boto: -3.710 2.611 -3.275 4.403 -2.829 2.553 -0.956 -5.341 0.849 -1.117 -4.330
 0.849 0.849 -3.710 -3.403 -3.710 0.849
vuzo: -1.888 1.616 -4.212 1.616 1.616 2.553 1.273 -1.906 -4.212 -0.336 -7.676
 3.762 0.891 -0.734 -4.293 -4.212 4.123
vezoz: 2.892 -1.331 0.928 -1.907 5.561 -1.370 2.945 2.560 -1.725 -2.677 1.245
 -8.476 -0.824 1.870 -0.435 1.646 1.564
gez: 0.080 2.914 3.170 -2.364 4.916 1.899 0.437 -0.188 4.493 -2.677 4.591
 -2.364 -0.089 5.961 -0.138 4.829 -2.913
Gugog: 0.080 -1.937 1.769 1.616 -6.055 -4.966 -1.792 1.529 6.981 -0.336 1.617
 2.597 1.626 1.126 0.752 -4.721 -0.354
perm: -2.829 -3.710 2.553 -5.341 -3.710 -0.956 4.403 0.849 0.849 -3.275 2.611
 -1.117 -4.330 -3.403 -3.710 0.849 0.849 : boto
count vuzo: -1.906 : 1
count gez: -2.363 : 0
count boto: -3.710 : 3
count boto: 0.849 : 4
count vuzo: 1.616 : 3

